Below is a small trained network, with its code and all its weights. Each question gives an input and a class and asks what happens when units are switched off, that is, made to give their printed mean instead of their output.

import numpy as np


def w(rows, s, z=0):
    codes = np.array(rows[::2]) - 128.0
    scale = np.full(codes.shape[1], s)
    scale[-1] = z or s
    return codes * scale


def f(y):
    return y / 2 * (1 + np.tanh(0.7978845608 * (y + 0.044715 * y**3)))


def log_softmax(a):
    a = a - a.max(-1, keepdims=True)
    return a - np.log(np.exp(a).sum(-1, keepdims=True))


def net(x, mask):
    res = np.array(x, float).reshape(1, 5) / 4 @ E
    y = f(res @ A[0][:, :-1].T + A[0][:, -1])
    res = res + np.where(mask, y, B[0][:, -1]) @ B[0][:, :-1]
    return log_softmax(res[-1] @ U[:, :-1].T + U[:, -1])


A, B = {}, {}
E = w([
[172,169,92,254,101,154],'x0',
[143,95,187,142,83,241],'x1',
[188,166,199,91,186,204],'x2',
[137,5,142,154,240,25],'x3',
[42,55,96,132,156,216],'x4',
],0.0089)
A[0] = w([
[123,160,170,2,122,138,230],'neuron 0',
[79,112,74,227,165,124,199],'neuron 1',
[113,102,127,63,159,72,174],'neuron 2',
[91,101,114,147,91,141,124],'neuron 3',
[82,103,130,113,134,186,108],'neuron 4',
[119,188,129,79,77,133,180],'neuron 5',
[158,131,70,135,233,109,101],'neuron 6',
[145,100,167,160,137,167,186],'neuron 7',
[161,165,109,162,47,112,153],'neuron 8',
[178,161,170,122,118,160,254],'neuron 9',
[105,120,153,74,201,72,175],'neuron 10',
[171,107,178,147,141,184,132],'neuron 11',
[123,151,130,109,98,173,93],'neuron 12',
[134,143,150,140,154,111,100],'neuron 13',
],0.014,0.0041)
B[0] = w([
[104,194,174,36,120,156,250],'neuron 0',
[119,85,23,87,99,136,199],'neuron 1',
[76,43,183,120,156,53,209],'neuron 2',
[71,84,57,112,130,161,163],'neuron 3',
[126,97,118,102,124,127,190],'neuron 4',
[106,211,143,95,69,144,218],'neuron 5',
[163,88,93,192,197,91,186],'neuron 6',
[184,86,136,126,111,180,179],'neuron 7',
[143,204,83,250,100,1,196],'neuron 8',
[211,210,187,173,126,154,215],'neuron 9',
[68,86,206,151,220,46,219],'neuron 10',
[209,116,158,119,165,188,188],'neuron 11',
[139,166,135,61,144,99,189],'neuron 12',
[120,154,129,148,170,149,139],'neuron 13',
],0.0086,0.014)
U = w([
[137,107,83,137,185,103,3],'0',
[122,46,8,92,73,166,220],'1',
[103,171,143,62,81,149,63],'2',
[145,173,81,173,88,90,199],'3',
[214,120,162,108,149,211,157],'4',
[84,76,207,110,154,83,123],'5',
],0.013,0.0022)

Each question gives the input, the list of numbers given to net, and the class t.
The units are the neurons (one row each of A and B). Each row of codes is followed by its name. A weight is (code - 128) times the scale printed after its matrix; where a second scale follows, it is the last column's (A, B and U).
mask holds one flag per neuron, in row order. A switched-off neuron (its flag False) gives its mean, the last column of its row in B, instead of its output. The means were averaged over made-up inputs and are rounded, as every weight is.
A unit's drop is (log p(t) with every unit on - log p(t) with that unit switched off) / (log p(t) with every unit on - log p(t) with every unit switched off).
The circuit of an input: a set's keep is (log p(t) with only the set's units on - log p(t) with every unit switched off) / (log p(t) with every unit on - log p(t) with every unit switched off). Starting from the 12 units with the biggest drops (on a tie, the unit counted first), units are removed one at a time, each time the one whose removal leaves the highest keep (on an exact tie, the one counted first), for as long as the keep stays at least 0.8.
units of the circuit, in order: the units of the circuit, biggest drop first
most important unit: the unit with the biggest drop
top k neurons: the k neurons with the biggest drops, biggest first
drop of u: that unit's drop, to one decimal
input [-3,1,-7,-6,-2], class 3: most important unit -> neuron 8
input [-4,7,8,8,-1], class 4: top 4 neurons -> (neuron 11; neuron 7; neuron 9; neuron 8)
input [3,1,-4,7,-4], class 0: units of the circuit, in order -> (neuron 1; neuron 6)
input [3,0,1,3,-1], class 0: units of the circuit, in order -> (neuron 0; neuron 5)
input [-2,5,2,4,2], class 4: top 2 neurons -> (neuron 11; neuron 7)
input [-4,8,-5,1,-5], class 2: top 4 neurons -> (neuron 10; neuron 6; neuron 2; neuron 11)
input [5,-6,-8,-8,6], class 1: top 4 neurons -> (neuron 1; neuron 3; neuron 9; neuron 10)
input [2,2,-6,7,-5], class 0: top 4 neurons -> (neuron 1; neuron 0; neuron 6; neuron 5)
input [-5,5,3,2,-8], class 4: top 2 neurons -> (neuron 9; neuron 11)
input [0,-3,2,-8,-8], class 3: top 2 neurons -> (neuron 8; neuron 9)
input [3,-2,-5,-1,1], class 1: top 2 neurons -> (neuron 1; neuron 9)
input [4,4,0,-7,4], class 3: top 2 neurons -> (neuron 8; neuron 0)
input [2,4,-2,0,-3], class 3: top 2 neurons -> (neuron 8; neuron 0)
input [5,-1,-3,2,1], class 1: most important unit -> neuron 1
input [5,-4,2,5,-8], class 0: top 2 neurons -> (neuron 6; neuron 5)
input [-1,6,2,6,-3], class 4: drop of neuron 7 -> 0.2
input [8,-8,-5,3,1], class 1: drop of neuron 1 -> 1.0
input [-3,6,-7,-1,-4], class 3: drop of neuron 0 -> 0.2
